Below are the code and all the weights of a small trained network. Each question names an input and a target symbol and asks about switching units off, where a switched-off unit gives its printed mean instead of its output.

import numpy as np


def w(rows, s, z=0):
    codes = np.array(rows[::2]) - 128.0
    scale = np.full(codes.shape[1], s)
    scale[-1] = z or s
    return codes * scale


def norm(h):
    return h / np.sqrt((h * h).mean(-1, keepdims=True) + 1e-5)


def f(y):
    return y / 2 * (1 + np.tanh(0.7978845608 * (y + 0.044715 * y**3)))


def softmax(a):
    e = np.exp(a - a.max(-1, keepdims=True))
    return e / e.sum(-1, keepdims=True)


def log_softmax(a):
    a = a - a.max(-1, keepdims=True)
    return a - np.log(np.exp(a).sum(-1, keepdims=True))


def net(x, mask):
    ids = ['βγδλξσω'.index(c) for c in x.split()]
    T = len(ids)
    res = E[ids] + P[:T]
    u = 0
    for l in range(2):
        q, k, v = (norm(res) @ M[l].T for M in (Q, K, V))
        z = softmax(np.where(np.tri(T) > 0, q @ k.T / 2**0.5, -1e9)) @ v
        res = res + np.where(mask[u], z, O[l][:, -1]) @ O[l][:, :-1]
        u += 1
        y = f(norm(res) @ A[l][:, :-1].T + A[l][:, -1])
        res = res + np.where(mask[u : u + 4], y, B[l][:, -1]) @ B[l][:, :-1]
        u += 4
    return log_softmax(norm(res)[-1] @ U[:, :-1].T + U[:, -1])


Q, K, V, O, A, B = {}, {}, {}, {}, {}, {}
E = w([
[124,80,81,120,159,77,158,111,158,191,128,97],'β',
[155,134,144,73,8,73,168,52,153,39,38,163],'γ',
[163,140,107,132,143,152,107,56,139,132,146,114],'δ',
[75,140,99,115,142,199,190,153,105,105,53,132],'λ',
[170,151,174,118,64,114,153,141,68,207,103,50],'ξ',
[82,98,184,209,162,46,125,100,28,176,99,222],'σ',
[117,173,140,230,123,138,83,214,177,111,67,108],'ω',
],0.016)
P = w([
[92,125,6,203,73,189,78,22,129,255,181,89],'0',
[28,96,226,40,132,81,64,183,13,144,186,45],'1',
[119,168,38,175,119,176,90,35,185,223,136,144],'2',
[118,106,192,58,153,105,68,181,64,105,169,109],'3',
[123,181,81,151,157,158,124,33,221,170,118,154],'4',
[183,128,164,78,148,141,76,176,79,69,133,158],'5',
[94,196,132,171,159,150,166,44,246,166,146,197],'6',
[174,118,170,87,147,127,71,162,69,71,123,99],'7',
],0.0092)
Q[0] = w([
[174,86,117,86,152,93,118,127,73,155,181,133],'0.h0',
[109,232,148,157,116,141,188,2,160,226,88,141],'0.h0',
],0.0088)
K[0] = w([
[193,58,87,123,132,111,82,146,28,168,106,66],'0.h0',
[125,211,135,139,112,151,159,183,165,1,30,176],'0.h0',
],0.0092)
V[0] = w([
[183,126,160,42,129,45,174,56,115,192,97,177],'0.h0',
[182,177,139,222,172,44,3,214,198,158,131,81],'0.h0',
],0.0042)
O[0] = w([
[96,53,236,166,129,130,147,59,86,244,221,157,202],'0.h0',
[63,36,137,170,126,141,255,216,24,162,241,32,2],'0.h0',
],0.007,0.0013)
A[0] = w([
[187,175,118,209,85,158,138,102,201,79,172,24,5],'0.n0',
[86,174,101,62,167,196,211,214,74,125,84,67,47],'0.n1',
[117,124,158,97,152,160,30,40,69,122,140,129,23],'0.n2',
[119,80,163,5,118,99,81,119,69,2,100,163,75],'0.n3',
],0.0079,0.0026)
B[0] = w([
[105,179,153,159,202,120,219,145,91,103,160,156,162],'0.n0',
[94,206,48,147,151,130,171,235,141,118,114,236,254],'0.n1',
[119,182,223,159,124,107,126,188,197,97,208,165,173],'0.n2',
[90,2,137,131,81,154,175,143,127,146,215,172,177],'0.n3',
],0.0099,0.0049)
Q[1] = w([
[75,136,126,115,89,64,192,37,238,213,142,197],'1.h0',
[133,3,155,54,14,49,138,129,27,148,222,76],'1.h0',
],0.0056)
K[1] = w([
[194,38,135,92,91,136,198,102,195,130,107,236],'1.h0',
[154,183,156,76,69,3,106,114,51,234,177,65],'1.h0',
],0.0078)
V[1] = w([
[116,6,26,156,55,131,36,208,198,116,44,106],'1.h0',
[63,146,78,219,253,233,76,210,168,184,138,92],'1.h0',
],0.0036)
O[1] = w([
[64,139,255,155,92,145,154,148,182,200,141,138,33],'1.h0',
[58,70,122,70,121,204,89,86,126,98,83,95,250],'1.h0',
],0.015,0.0017)
A[1] = w([
[90,184,146,110,144,134,37,131,201,99,10,105,155],'1.n0',
[165,130,189,83,64,99,140,218,71,125,101,128,33],'1.n1',
[47,134,83,153,168,127,202,170,139,121,149,124,3],'1.n2',
[137,110,134,112,128,175,113,161,93,111,175,78,202],'1.n3',
],0.012,0.0031)
B[1] = w([
[154,91,191,105,125,146,141,90,113,116,4,129,247],'1.n0',
[101,122,53,143,125,149,87,131,143,42,106,66,209],'1.n1',
[144,96,98,182,138,205,189,179,125,118,128,177,175],'1.n2',
[161,193,150,111,133,105,159,133,142,141,95,126,180],'1.n3',
],0.018,0.012)
U = w([
[168,142,99,40,103,106,175,125,2,190,143,84,5],'β',
[133,195,148,139,110,96,99,127,213,136,148,141,245],'γ',
[111,135,81,138,148,175,181,173,87,142,121,157,159],'δ',
[141,105,166,88,133,166,92,90,99,119,44,124,127],'λ',
[105,5,104,128,80,153,138,61,165,130,185,44,149],'ξ',
[67,112,120,177,144,97,58,100,9,120,126,144,2],'σ',
[126,172,48,105,153,146,67,93,136,61,132,57,185],'ω',
],0.0059,0.0013)

Each question gives the input, a string of symbols that net reads in full, and the target symbol t.
The units are the heads (2 rows each of Q, K, V and O) and the neurons (one row each of A and B). Each row of codes is followed by its name. A weight is (code - 128) times the scale printed after its matrix; where a second scale follows, it is the last column's (O, A, B and U).
mask holds one flag per unit, layer by layer, with each layer's heads first. A switched-off unit (its flag False) gives its mean, the last column of its rows in O or B, instead of its output. The means were averaged over made-up inputs and are rounded, as every weight is.
A unit's drop is (log p(t) with every unit on - log p(t) with that unit switched off) / (log p(t) with every unit on - log p(t) with every unit switched off).
The circuit of an input: a set's keep is (log p(t) with only the set's units on - log p(t) with every unit switched off) / (log p(t) with every unit on - log p(t) with every unit switched off). Starting from all 10 units, units are removed one at a time, each time the one whose removal leaves the highest keep (on an exact tie, the one counted first), for as long as the keep stays at least 0.8.
circuit, biggest first: the units of the circuit, biggest drop first
top k neurons: the k neurons with the biggest drops, biggest first
k most important neurons of layer l: the k neurons of layer l with the biggest drops, biggest first
drop of u: that unit's drop, to one decimal
input λ β δ ω γ ξ β, target γ: circuit, biggest first : [1.h0]
input σ β ξ, target β: top 3 neurons : [1.n1, 1.n0, 1.n2]
input λ β β σ γ β σ, target γ: circuit, biggest first : [1.h0, 1.n0, 0.h0]
input ξ γ δ β σ, target γ: top 2 neurons : [0.n3, 1.n0]
input ξ ω β, target δ: circuit, biggest first : [0.h0, 1.n2]
input δ λ β σ ξ β, target β: top 3 neurons : [0.n1, 1.n1, 1.n0]
input β ω δ, target δ: circuit, biggest first : [0.h0, 1.n2]
input σ ξ β β γ, target γ: circuit, biggest first : [1.h0, 1.n0]
input λ ω ξ ξ β ξ σ, target δ: top 2 neurons : [1.n2, 1.n0]
input γ λ ξ ξ ξ ξ β β, target β: top 3 neurons : [1.n1, 0.n1, 1.n0]
input λ ξ δ γ ξ ξ, target ω: 2 most important neurons of layer 1 : [1.n1, 1.n0]
input ξ λ λ ω ξ ξ β γ, target ξ: top 2 neurons : [0.n3, 1.n0]
input ξ ξ β, target ξ: top 2 neurons : [1.n0, 0.n1]
input ξ β ξ β σ σ, target σ: top 2 neurons : [1.n0, 1.n2]
input ξ ξ δ ξ β, target ξ: 3 most important neurons of layer 1 : [1.n0, 1.n3, 1.n1]
input λ ξ ω ξ β ξ δ, target δ: drop of 0.h0 : 1.3
input ξ δ β ξ σ δ, target γ: drop of 1.n0 : 0.2
input ξ σ γ ξ ξ β β, target γ: drop of 0.h0 : 0.1
